Here is a tiny trained network, its code and every weight. The questions are about switching its units off for an input and a class, where a switched-off unit gives its printed mean instead of its output.

import numpy as np


def w(rows, s, z=0):
    codes = np.array(rows[::2]) - 128.0
    scale = np.full(codes.shape[1], s)
    scale[-1] = z or s
    return codes * scale


def f(y):
    return y / 2 * (1 + np.tanh(0.7978845608 * (y + 0.044715 * y**3)))


def log_softmax(a):
    a = a - a.max(-1, keepdims=True)
    return a - np.log(np.exp(a).sum(-1, keepdims=True))


def net(x, mask):
    res = np.array(x, float).reshape(1, 7) / 4 @ E
    y = f(res @ A[0][:, :-1].T + A[0][:, -1])
    res = res + np.where(mask, y, B[0][:, -1]) @ B[0][:, :-1]
    return log_softmax(res[-1] @ U[:, :-1].T + U[:, -1])


A, B = {}, {}
E = w([
[208,177,130,166,184,138,116,127,114,194,237],'x0',
[2,144,158,139,122,136,152,133,177,60,202],'x1',
[162,122,128,141,118,18,102,209,124,73,173],'x2',
[183,152,136,108,140,191,64,86,154,192,182],'x3',
[110,148,168,192,141,198,95,205,168,92,90],'x4',
[106,15,100,141,61,173,195,144,126,137,167],'x5',
[139,128,95,38,19,191,34,235,158,166,107],'x6',
],0.01)
A[0] = w([
[145,87,118,165,134,68,157,76,38,72,91,194],'neuron 0',
[119,159,98,99,90,88,122,186,112,124,170,159],'neuron 1',
[71,38,134,168,106,172,159,81,137,164,189,160],'neuron 2',
[159,196,105,135,149,39,102,160,113,97,162,253],'neuron 3',
[116,123,104,59,103,254,150,103,120,153,68,248],'neuron 4',
[120,204,170,173,148,93,131,117,114,67,147,177],'neuron 5',
[52,50,165,144,65,142,135,238,148,81,67,239],'neuron 6',
[182,131,120,129,147,74,145,96,72,154,176,115],'neuron 7',
[193,186,109,124,182,179,53,155,144,185,165,221],'neuron 8',
[140,22,103,135,167,68,181,75,49,160,95,199],'neuron 9',
[104,39,113,143,110,123,108,232,101,95,107,208],'neuron 10',
],0.0093,0.003)
B[0] = w([
[151,206,94,150,139,122,143,80,187,133,40,221],'neuron 0',
[116,86,80,111,123,140,123,164,148,165,133,172],'neuron 1',
[133,100,109,177,206,189,217,134,87,89,237,217],'neuron 2',
[90,120,183,123,185,71,174,189,99,217,44,225],'neuron 3',
[86,137,69,110,102,88,77,71,87,97,196,234],'neuron 4',
[55,179,212,97,155,127,179,148,146,135,78,203],'neuron 5',
[109,131,85,115,87,98,150,173,178,29,168,243],'neuron 6',
[193,151,129,146,212,147,126,158,105,195,73,215],'neuron 7',
[111,102,210,196,40,185,1,135,29,127,75,251],'neuron 8',
[234,148,116,141,182,78,129,58,233,121,187,237],'neuron 9',
[146,134,47,149,62,75,99,229,163,61,127,206],'neuron 10',
],0.0091,0.014)
U = w([
[142,74,128,67,137,91,122,179,70,231,102,69],'0',
[223,151,90,149,134,105,156,35,191,141,118,138],'1',
[212,162,170,127,159,142,169,117,113,191,116,3],'2',
[165,129,210,181,72,183,91,110,78,142,113,185],'3',
[125,108,60,114,82,106,137,195,164,54,144,106],'4',
[1,172,200,112,140,98,196,114,164,132,96,244],'5',
[68,137,85,27,104,139,97,20,89,123,166,108],'6',
[132,63,117,171,148,210,198,86,97,129,228,161],'7',
],0.0098,0.0027)

Each question gives the input, the list of numbers given to net, and the class t.
The units are the neurons (one row each of A and B). Each row of codes is followed by its name. A weight is (code - 128) times the scale printed after its matrix; where a second scale follows, it is the last column's (A, B and U).
mask holds one flag per neuron, in row order. A switched-off neuron (its flag False) gives its mean, the last column of its row in B, instead of its output. The means were averaged over made-up inputs and are rounded, as every weight is.
A unit's drop is (log p(t) with every unit on - log p(t) with that unit switched off) / (log p(t) with every unit on - log p(t) with every unit switched off).
The circuit of an input: a set's keep is (log p(t) with only the set's units on - log p(t) with every unit switched off) / (log p(t) with every unit on - log p(t) with every unit switched off). Starting from all 11 units, units are removed one at a time, each time the one whose removal leaves the highest keep (on an exact tie, the one counted first), for as long as the keep stays at least 0.8.
units of the circuit, in order: the units of the circuit, biggest drop first
unit that matters most: the unit with the biggest drop
top k neurons: the k neurons with the biggest drops, biggest first
drop of u: that unit's drop, to one decimal
input [-7,1,-8,-8,-7,-7,2], class 6: unit that matters most : neuron 4
input [4,3,2,4,-5,-2,2], class 0: units of the circuit, in order : neuron 3; neuron 9
input [8,-8,8,-5,-8,-8,1], class 0: top 4 neurons : neuron 3; neuron 1; neuron 8; neuron 2
input [2,-4,3,2,5,2,-6], class 2: units of the circuit, in order : neuron 6; neuron 4
input [7,1,3,0,3,1,-8], class 2: top 3 neurons : neuron 7; neuron 6; neuron 4
input [5,-7,-8,-4,5,6,7], class 4: top 3 neurons : neuron 10; neuron 6; neuron 4
input [-8,3,2,7,-3,-7,6], class 6: units of the circuit, in order : neuron 10; neuron 4
input [5,-4,7,1,-6,1,-1], class 2: units of the circuit, in order : neuron 9; neuron 7; neuron 3
input [3,3,6,-7,5,4,-6], class 5: top 4 neurons : neuron 5; neuron 3; neuron 0; neuron 4
input [8,8,-4,-4,-2,-1,8], class 3: top 4 neurons : neuron 8; neuron 6; neuron 10; neuron 9
input [7,5,7,4,-7,-4,-6], class 2: top 2 neurons : neuron 7; neuron 6
input [-1,8,-6,2,-4,-6,0], class 6: top 3 neurons : neuron 3; neuron 0; neuron 7
input [-2,0,7,-3,-7,-1,-2], class 1: top 3 neurons : neuron 9; neuron 0; neuron 8
input [-5,0,-8,5,1,-7,8], class 6: unit that matters most : neuron 4
input [5,0,1,3,7,1,-8], class 5: top 2 neurons : neuron 5; neuron 9
input [-7,-7,6,7,-8,-8,-2], class 2: top 2 neurons : neuron 3; neuron 7
input [-7,6,-4,8,7,-3,1], class 6: top 2 neurons : neuron 4; neuron 10
input [-8,-6,6,5,4,6,-6], class 1: top 3 neurons : neuron 9; neuron 0; neuron 8
input [-6,-6,-8,-8,4,-8,1], class 6: top 2 neurons : neuron 4; neuron 10
input [-4,-8,-8,5,7,1,-1], class 6: units of the circuit, in order : neuron 4
input [-7,3,3,-7,7,-3,-5], class 4: top 2 neurons : neuron 6; neuron 10
input [5,0,6,4,-6,-6,1], class 0: drop of neuron 3 : 0.5
input [4,3,-2,7,-7,-3,2], class 3: drop of neuron 8 : 0.3
input [-2,-8,-3,8,6,-8,1], class 3: drop of neuron 8 : 0.1
input [-8,-2,2,-4,-8,-2,-2], class 1: drop of neuron 1 : 0.0
input [8,-5,7,-1,4,-1,2], class 0: top 2 neurons : neuron 3; neuron 1
input [-3,1,-5,2,2,4,-3], class 7: units of the circuit, in order : neuron 2
